Below is a small trained network, with its code and all its weights. Each question gives an input and a class and asks what happens when units are switched off, that is, made to give their printed mean instead of their output.

import numpy as np


def w(rows, s, z=0):
    codes = np.array(rows[::2]) - 128.0
    scale = np.full(codes.shape[1], s)
    scale[-1] = z or s
    return codes * scale


def norm(h):
    return h / np.sqrt((h * h).mean(-1, keepdims=True) + 1e-5)


def f(y):
    return y / 2 * (1 + np.tanh(0.7978845608 * (y + 0.044715 * y**3)))


def log_softmax(a):
    a = a - a.max(-1, keepdims=True)
    return a - np.log(np.exp(a).sum(-1, keepdims=True))


def net(x, mask):
    res = np.array(x, float).reshape(1, 4) / 4 @ E
    u = 0
    for l in range(2):
        y = f(norm(res) @ A[l][:, :-1].T + A[l][:, -1])
        res = res + np.where(mask[u : u + 8], y, B[l][:, -1]) @ B[l][:, :-1]
        u += 8
    return log_softmax(norm(res)[-1] @ U[:, :-1].T + U[:, -1])


A, B = {}, {}
E = w([
[209,220,254,148,141,83,126,87,124,111,72],'x0',
[107,105,168,99,77,190,178,88,62,116,148],'x1',
[119,176,157,184,175,163,210,147,170,73,163],'x2',
[91,175,154,182,93,97,85,191,56,106,159],'x3',
],0.0064)
A[0] = w([
[103,164,155,62,96,179,171,41,47,151,217,130],'0.n1',
[73,203,109,186,43,107,104,117,66,120,138,40],'0.n2',
[149,131,83,128,140,73,87,167,147,72,60,122],'0.n3',
[138,53,148,136,2,109,68,130,174,137,78,254],'0.n4',
[156,104,82,69,75,52,68,103,78,121,120,16],'0.n5',
[71,183,112,151,146,97,187,63,159,181,78,161],'0.n6',
[114,130,69,130,107,132,139,15,177,54,50,52],'0.n7',
[127,164,84,115,186,115,113,220,187,121,93,107],'0.n8',
],0.0058,0.0032)
B[0] = w([
[179,204,95,126,84,92,225,162,119,148,125,236],'0.n1',
[124,113,94,142,166,152,158,136,157,59,25,186],'0.n2',
[141,130,177,132,87,110,216,170,138,147,154,170],'0.n3',
[179,89,154,229,143,111,199,98,118,118,166,253],'0.n4',
[150,66,138,165,190,59,77,137,88,180,82,185],'0.n5',
[65,129,153,216,40,157,139,115,112,167,127,169],'0.n6',
[94,169,156,197,157,150,128,186,109,149,70,156],'0.n7',
[119,160,178,63,2,154,160,121,151,101,150,187],'0.n8',
],0.007,0.0039)
A[1] = w([
[40,192,139,175,111,101,13,227,62,26,130,254],'1.n1',
[169,123,103,122,152,202,142,43,231,176,78,96],'1.n2',
[154,189,152,177,153,72,172,88,127,142,123,186],'1.n3',
[97,158,127,201,171,164,187,152,166,85,177,6],'1.n4',
[61,85,61,143,116,145,114,128,121,165,217,241],'1.n5',
[97,146,180,137,184,129,169,91,178,54,253,107],'1.n6',
[149,184,192,85,135,103,58,24,107,116,121,77],'1.n7',
[135,174,93,145,148,46,72,177,248,170,139,96],'1.n8',
],0.0067,0.0022)
B[1] = w([
[146,71,104,126,112,192,143,137,163,123,77,233],'1.n1',
[131,93,119,173,85,160,99,206,98,72,53,191],'1.n2',
[69,107,88,102,148,130,82,155,163,109,188,254],'1.n3',
[136,78,149,129,151,39,110,114,110,171,92,204],'1.n4',
[118,228,204,122,190,125,83,120,171,108,143,214],'1.n5',
[174,102,97,118,117,94,58,79,71,197,146,190],'1.n6',
[65,161,92,89,202,196,109,116,149,166,146,161],'1.n7',
[119,178,129,87,105,165,239,59,10,123,140,160],'1.n8',
],0.011,0.006)
U = w([
[154,79,100,177,105,204,134,208,149,68,15,122],'0',
[69,195,141,74,214,180,80,135,183,143,163,125],'1',
[202,67,129,152,157,53,107,80,69,223,109,118],'2',
[139,179,121,68,51,138,254,102,73,120,146,125],'3',
[146,115,111,136,104,91,126,173,215,120,157,174],'4',
[153,110,116,114,93,119,114,41,158,19,133,3],'5',
],0.015,0.022)

Each question gives the input, the list of numbers given to net, and the class t.
The units are the neurons (one row each of A and B). Each row of codes is followed by its name. A weight is (code - 128) times the scale printed after its matrix; where a second scale follows, it is the last column's (A, B and U).
mask holds one flag per neuron, layer by layer. A switched-off neuron (its flag False) gives its mean, the last column of its row in B, instead of its output. The means were averaged over made-up inputs and are rounded, as every weight is.
A unit's drop is (log p(t) with every unit on - log p(t) with that unit switched off) / (log p(t) with every unit on - log p(t) with every unit switched off).
The circuit of an input: a set's keep is (log p(t) with only the set's units on - log p(t) with every unit switched off) / (log p(t) with every unit on - log p(t) with every unit switched off). Starting from the 12 units with the biggest drops (on a tie, the unit counted first), units are removed one at a time, each time the one whose removal leaves the highest keep (on an exact tie, the one counted first), for as long as the keep stays at least 0.8.
units of the circuit, in order: the units of the circuit, biggest drop first
unit that matters most: the unit with the biggest drop
k most important neurons: the k neurons with the biggest drops, biggest first
top k neurons in layer l: the k neurons of layer l with the biggest drops, biggest first
drop of u: that unit's drop, to one decimal
input [1,-7,-3,2], class 3: units of the circuit, in order : [1.n8]
input [6,-8,4,1], class 3: 2 most important neurons : [1.n8, 1.n5]
input [-3,1,-6,7], class 0: 2 most important neurons : [0.n2, 1.n1]
input [-8,-8,4,-7], class 1: top 3 neurons in layer 1 : [1.n5, 1.n1, 1.n8]
input [3,-1,-1,-2], class 4: 2 most important neurons : [0.n6, 1.n5]
input [3,2,6,3], class 2: 2 most important neurons : [1.n6, 1.n4]
input [8,-7,-6,8], class 0: 3 most important neurons : [1.n1, 1.n5, 0.n2]
input [7,-7,1,1], class 1: 3 most important neurons : [1.n7, 1.n3, 0.n1]
input [8,8,-5,7], class 1: 4 most important neurons : [1.n7, 1.n3, 1.n2, 1.n8]
input [5,4,7,-3], class 2: 3 most important neurons : [1.n6, 1.n4, 1.n5]
input [6,-1,7,-5], class 2: 4 most important neurons : [1.n6, 1.n4, 1.n5, 1.n1]
input [-8,-8,6,-4], class 1: 3 most important neurons : [1.n5, 0.n1, 0.n4]
input [5,5,-4,5], class 0: 4 most important neurons : [0.n2, 1.n5, 1.n8, 1.n6]
input [5,2,2,8], class 0: units of the circuit, in order : [1.n1]
input [-7,-5,7,-5], class 1: 2 most important neurons : [1.n5, 0.n4]
input [-2,-8,-3,7], class 3: top 2 neurons in layer 1 : [1.n8, 1.n2]
input [-4,1,5,2], class 2: 2 most important neurons : [1.n4, 1.n6]
input [3,-7,-6,3], class 3: 3 most important neurons : [1.n8, 1.n4, 1.n6]
input [-4,-2,0,-3], class 1: 2 most important neurons : [1.n5, 0.n2]
input [7,6,3,-1], class 1: unit that matters most : 1.n3
input [0,2,-2,-4], class 0: top 3 neurons in layer 1 : [1.n2, 1.n6, 1.n5]
input [-4,5,5,-1], class 2: top 2 neurons in layer 1 : [1.n4, 1.n6]
input [-5,-6,7,2], class 2: top 3 neurons in layer 1 : [1.n6, 1.n4, 1.n3]
input [8,4,1,-6], class 1: top 3 neurons in layer 1 : [1.n7, 1.n3, 1.n1]
input [0,-6,0,-5], class 3: top 2 neurons in layer 1 : [1.n8, 1.n1]
input [2,-7,1,7], class 0: drop of 0.n2 : 0.6
input [3,-7,3,-8], class 0: units of the circuit, in order : [1.n2]
input [3,6,5,-8], class 0: drop of 1.n2 : 1.5
input [1,-7,3,-5], class 3: drop of 1.n8 : 0.5
input [-1,-7,0,8], class 0: drop of 0.n2 : 0.2
